Below are the code and all the weights of a small trained network. Each question names an input and a class and asks about switching units off, where a switched-off unit gives its printed mean instead of its output.

import numpy as np


def w(rows, s, z=0):
    codes = np.array(rows[::2]) - 128.0
    scale = np.full(codes.shape[1], s)
    scale[-1] = z or s
    return codes * scale


def f(y):
    return y / 2 * (1 + np.tanh(0.7978845608 * (y + 0.044715 * y**3)))


def log_softmax(a):
    a = a - a.max(-1, keepdims=True)
    return a - np.log(np.exp(a).sum(-1, keepdims=True))


def net(x, mask):
    res = np.array(x, float).reshape(1, 6) / 4 @ E
    y = f(res @ A[0][:, :-1].T + A[0][:, -1])
    res = res + np.where(mask, y, B[0][:, -1]) @ B[0][:, :-1]
    return log_softmax(res[-1] @ U[:, :-1].T + U[:, -1])


A, B = {}, {}
E = w([
[217,75,134,113,46,38,222,196,102,109,179],'x0',
[77,38,207,254,164,134,195,108,215,196,163],'x1',
[186,21,148,86,167,185,118,162,217,100,25],'x2',
[141,58,51,90,55,25,88,73,127,126,207],'x3',
[134,66,102,234,57,96,90,111,137,42,62],'x4',
[159,213,114,145,116,197,185,102,67,21,72],'x5',
],0.0069)
A[0] = w([
[211,77,133,76,68,79,122,173,149,115,146,137],'neuron 0',
[154,186,165,61,165,165,139,190,86,144,114,245],'neuron 1',
[103,163,116,203,116,149,137,54,98,98,98,194],'neuron 2',
[81,124,40,68,133,132,59,75,141,146,128,111],'neuron 3',
[227,73,85,96,27,96,173,166,109,82,146,211],'neuron 4',
[159,211,142,46,179,172,134,215,98,147,111,190],'neuron 5',
[79,65,202,194,169,138,109,158,229,159,77,128],'neuron 6',
[71,109,170,136,176,118,170,138,167,254,200,225],'neuron 7',
[101,177,65,113,56,40,105,94,48,141,232,251],'neuron 8',
[100,135,48,72,179,157,47,51,131,126,125,242],'neuron 9',
],0.0082,0.0028)
B[0] = w([
[127,195,102,163,145,97,195,173,141,80,126,208],'neuron 0',
[80,124,128,103,165,131,129,173,103,112,130,214],'neuron 1',
[88,134,112,202,113,151,130,116,109,113,156,186],'neuron 2',
[132,113,188,50,169,132,115,145,92,141,132,186],'neuron 3',
[117,170,83,144,141,84,158,183,182,83,108,239],'neuron 4',
[92,137,105,96,154,114,147,169,103,97,155,226],'neuron 5',
[120,80,68,149,141,120,65,140,148,140,157,245],'neuron 6',
[161,119,226,168,14,133,68,73,246,176,174,247],'neuron 7',
[72,96,119,174,105,108,80,172,172,158,205,253],'neuron 8',
[104,157,178,108,160,144,146,147,115,141,147,218],'neuron 9',
],0.012,0.011)
U = w([
[137,161,164,158,91,176,187,57,77,112,99,39],'0',
[116,176,214,118,144,200,137,51,107,123,120,126],'1',
[254,164,131,133,102,109,171,117,163,101,87,33],'2',
[138,94,204,126,89,129,55,98,168,211,176,184],'3',
[123,139,143,37,189,130,167,151,55,101,105,95],'4',
[202,152,127,114,116,139,149,92,111,179,108,1],'5',
[59,145,83,158,144,126,133,173,134,101,151,244],'6',
[174,75,64,143,139,133,85,95,121,132,100,12],'7',
],0.011,0.0031)

Each question gives the input, the list of numbers given to net, and the class t.
The units are the neurons (one row each of A and B). Each row of codes is followed by its name. A weight is (code - 128) times the scale printed after its matrix; where a second scale follows, it is the last column's (A, B and U).
mask holds one flag per neuron, in row order. A switched-off neuron (its flag False) gives its mean, the last column of its row in B, instead of its output. The means were averaged over made-up inputs and are rounded, as every weight is.
A unit's drop is (log p(t) with every unit on - log p(t) with that unit switched off) / (log p(t) with every unit on - log p(t) with every unit switched off).
The circuit of an input: a set's keep is (log p(t) with only the set's units on - log p(t) with every unit switched off) / (log p(t) with every unit on - log p(t) with every unit switched off). Starting from all 10 units, units are removed one at a time, each time the one whose removal leaves the highest keep (on an exact tie, the one counted first), for as long as the keep stays at least 0.8.
circuit, biggest first: the units of the circuit, biggest drop first
most important unit: the unit with the biggest drop
top k neurons: the k neurons with the biggest drops, biggest first
drop of u: that unit's drop, to one decimal
input [1,5,-7,-5,-7,1], class 3: most important unit	neuron 7
input [2,-2,8,6,-2,2], class 2: circuit, biggest first	(neuron 8; neuron 6)
input [-3,-3,-7,3,-8,1], class 3: top 3 neurons	(neuron 8; neuron 4; neuron 0)
input [-7,3,2,-4,-7,5], class 1: top 4 neurons	(neuron 8; neuron 4; neuron 0; neuron 7)
input [1,3,7,-3,-4,6], class 4: circuit, biggest first	(neuron 8; neuron 7)
input [-8,-2,5,-3,6,-4], class 3: top 4 neurons	(neuron 4; neuron 0; neuron 5; neuron 9)
input [7,6,0,6,1,-2], class 6: top 3 neurons	(neuron 4; neuron 0; neuron 8)
input [-2,-5,8,8,7,-2], class 4: top 3 neurons	(neuron 3; neuron 7; neuron 8)
input [-1,-3,-1,1,-7,0], class 4: top 2 neurons	(neuron 5; neuron 6)
input [5,-2,7,0,-6,8], class 4: top 3 neurons	(neuron 8; neuron 7; neuron 6)
input [2,6,-6,8,-2,6], class 3: top 2 neurons	(neuron 0; neuron 5)
input [-5,6,-4,-4,-2,1], class 3: drop of neuron 8	0.0
input [-7,0,8,2,-3,0], class 4: drop of neuron 3	0.1
input [-5,-3,3,0,1,5], class 4: drop of neuron 7	0.5
input [3,8,-7,-8,-8,2], class 3: circuit, biggest first	(neuron 7)
